Below are the code and all the weights of a small trained network. Each question names an input and a target symbol and asks about switching units off, where a switched-off unit gives its printed mean instead of its output.

import numpy as np


def w(rows, s, z=0):
    codes = np.array(rows[::2]) - 128.0
    scale = np.full(codes.shape[1], s)
    scale[-1] = z or s
    return codes * scale


def f(y):
    return y / 2 * (1 + np.tanh(0.7978845608 * (y + 0.044715 * y**3)))


def softmax(a):
    e = np.exp(a - a.max(-1, keepdims=True))
    return e / e.sum(-1, keepdims=True)


def log_softmax(a):
    a = a - a.max(-1, keepdims=True)
    return a - np.log(np.exp(a).sum(-1, keepdims=True))


def net(x, mask):
    ids = ['γδθλμτφψ'.index(c) for c in x.split()]
    T = len(ids)
    res = E[ids] + P[:T]
    q, k, v = (res @ M[0].T for M in (Q, K, V))
    z = softmax(np.where(np.tri(T) > 0, q @ k.T / 4**0.5, -1e9)) @ v
    res = res + np.where(mask[0], z, O[0][:, -1]) @ O[0][:, :-1]
    y = f(res @ A[0][:, :-1].T + A[0][:, -1])
    res = res + np.where(mask[1:13], y, B[0][:, -1]) @ B[0][:, :-1]
    return log_softmax(res[-1] @ U[:, :-1].T + U[:, -1])


Q, K, V, O, A, B = {}, {}, {}, {}, {}, {}
E = w([
[213,135,63,160,157],'γ',
[153,124,53,107,61],'δ',
[145,151,79,127,183],'θ',
[156,169,59,140,125],'λ',
[194,103,105,135,167],'μ',
[58,237,178,100,55],'τ',
[127,88,60,58,66],'φ',
[198,253,226,175,10],'ψ',
],0.019)
P = w([
[185,109,58,49,129],'0',
[160,112,192,124,153],'1',
[86,80,80,164,76],'2',
[219,149,141,10,162],'3',
[135,117,206,154,186],'4',
[65,50,32,217,70],'5',
[241,181,151,38,148],'6',
],0.013)
Q[0] = w([
[132,104,181,10,95],'h0',
[212,197,161,110,68],'h0',
[22,39,169,250,83],'h0',
[121,122,217,136,139],'h0',
],0.012)
K[0] = w([
[94,6,111,122,39],'h0',
[111,161,116,238,95],'h0',
[188,174,148,24,119],'h0',
[196,162,71,143,123],'h0',
],0.011)
V[0] = w([
[146,66,116,141,67],'h0',
[250,125,170,208,145],'h0',
[156,93,144,94,45],'h0',
[157,218,117,149,107],'h0',
],0.013)
O[0] = w([
[151,51,141,69,92,212],'h0',
[219,106,157,189,170,185],'h0',
[105,58,163,100,36,248],'h0',
[213,163,145,86,6,254],'h0',
],0.012,0.007)
A[0] = w([
[196,189,106,93,135,94],'n0',
[151,67,120,103,88,48],'n1',
[121,73,33,180,141,160],'n2',
[115,84,193,166,114,126],'n3',
[69,157,52,41,203,2],'n4',
[92,153,141,131,91,133],'n5',
[119,126,220,101,194,148],'n6',
[122,91,68,74,203,142],'n7',
[92,141,254,138,141,187],'n8',
[71,171,123,145,46,35],'n9',
[156,148,138,195,155,173],'n10',
[158,84,28,109,103,116],'n11',
],0.013,0.0079)
B[0] = w([
[11,230,120,134,223,221],'n0',
[179,118,87,100,210,250],'n1',
[179,108,253,95,163,161],'n2',
[37,96,84,163,82,165],'n3',
[211,175,13,197,32,146],'n4',
[133,99,174,185,163,177],'n5',
[235,8,112,167,159,142],'n6',
[75,77,131,208,132,157],'n7',
[89,72,119,233,174,164],'n8',
[176,153,125,164,142,214],'n9',
[126,174,62,49,75,182],'n10',
[63,118,157,164,178,238],'n11',
],0.0077,0.02)
U = w([
[153,151,110,141,189,109],'γ',
[204,107,113,11,55,253],'δ',
[104,157,67,210,119,148],'θ',
[31,154,149,73,147,233],'λ',
[106,97,153,217,189,70],'μ',
[128,207,73,29,53,113],'τ',
[222,101,17,172,101,77],'φ',
[255,161,158,45,127,37],'ψ',
],0.0088,0.0041)

Each question gives the input, a string of symbols that net reads in full, and the target symbol t.
The units are the heads (4 rows each of Q, K, V and O) and the neurons (one row each of A and B). Each row of codes is followed by its name. A weight is (code - 128) times the scale printed after its matrix; where a second scale follows, it is the last column's (O, A, B and U).
mask holds one flag per unit, heads first, then neurons. A switched-off unit (its flag False) gives its mean, the last column of its rows in O or B, instead of its output. The means were averaged over made-up inputs and are rounded, as every weight is.
A unit's drop is (log p(t) with every unit on - log p(t) with that unit switched off) / (log p(t) with every unit on - log p(t) with every unit switched off).
The circuit of an input: a set's keep is (log p(t) with only the set's units on - log p(t) with every unit switched off) / (log p(t) with every unit on - log p(t) with every unit switched off). Starting from the 12 units with the biggest drops (on a tie, the unit counted first), units are removed one at a time, each time the one whose removal leaves the highest keep (on an exact tie, the one counted first), for as long as the keep stays at least 0.8.
units of the circuit, in order: the units of the circuit, biggest drop first
unit that matters most: the unit with the biggest drop
k most important neurons: the k neurons with the biggest drops, biggest first
drop when u is switched off: that unit's drop, to one decimal
input λ γ δ θ μ δ θ, target δ: units of the circuit, in order : (h0 n0)
input δ λ θ γ φ μ γ, target μ: units of the circuit, in order : (h0 n7)
input τ δ μ ψ φ ψ λ, target ψ: 2 most important neurons : (n1 n8)
input δ τ ψ ψ δ θ, target φ: 3 most important neurons : (n1 n2 n3)
input δ τ μ ψ λ ψ φ, target ψ: units of the circuit, in order : (h0 n1)
input δ τ ψ, target φ: 2 most important neurons : (n3 n1)
input γ λ φ φ τ τ, target μ: units of the circuit, in order : (n5 n10)
input μ μ θ μ λ φ, target μ: 2 most important neurons : (n11 n2)
input τ μ δ μ τ, target μ: units of the circuit, in order : (n8)
input φ τ φ φ δ, target δ: 3 most important neurons : (n0 n8 n7)
input γ γ φ τ δ, target δ: units of the circuit, in order : (n0 n8)
input λ δ λ ψ τ μ θ, target μ: 2 most important neurons : (n7 n1)
input γ τ τ, target θ: units of the circuit, in order : (h0 n9)
input θ μ φ φ, target φ: units of the circuit, in order : (n4 h0 n7 n1)
input τ φ φ λ, target φ: 2 most important neurons : (n4 n0)
input δ ψ τ δ, target τ: units of the circuit, in order : (h0)
input θ φ θ λ λ ψ δ, target ψ: units of the circuit, in order : (h0 n1)
input θ λ μ φ λ δ, target μ: units of the circuit, in order : (n11 n2)
input γ μ λ θ, target λ: 2 most important neurons : (n0 n9)
input φ θ δ μ μ, target φ: unit that matters most : n10
input τ τ λ φ λ γ μ, target γ: 2 most important neurons : (n0 n7)
input φ δ φ τ, target φ: 3 most important neurons : (n4 n8 n0)
input δ μ τ μ γ, target ψ: 2 most important neurons : (n10 n11)
input ψ τ μ δ, target μ: 2 most important neurons : (n7 n10)
input τ δ μ ψ ψ, target θ: 4 most important neurons : (n8 n0 n10 n3)
input θ τ θ φ, target θ: 2 most important neurons : (n4 n7)
input γ μ γ τ, target γ: units of the circuit, in order : (h0)
input ψ δ ψ λ γ δ γ, target δ: drop when n0 is switched off : 0.8
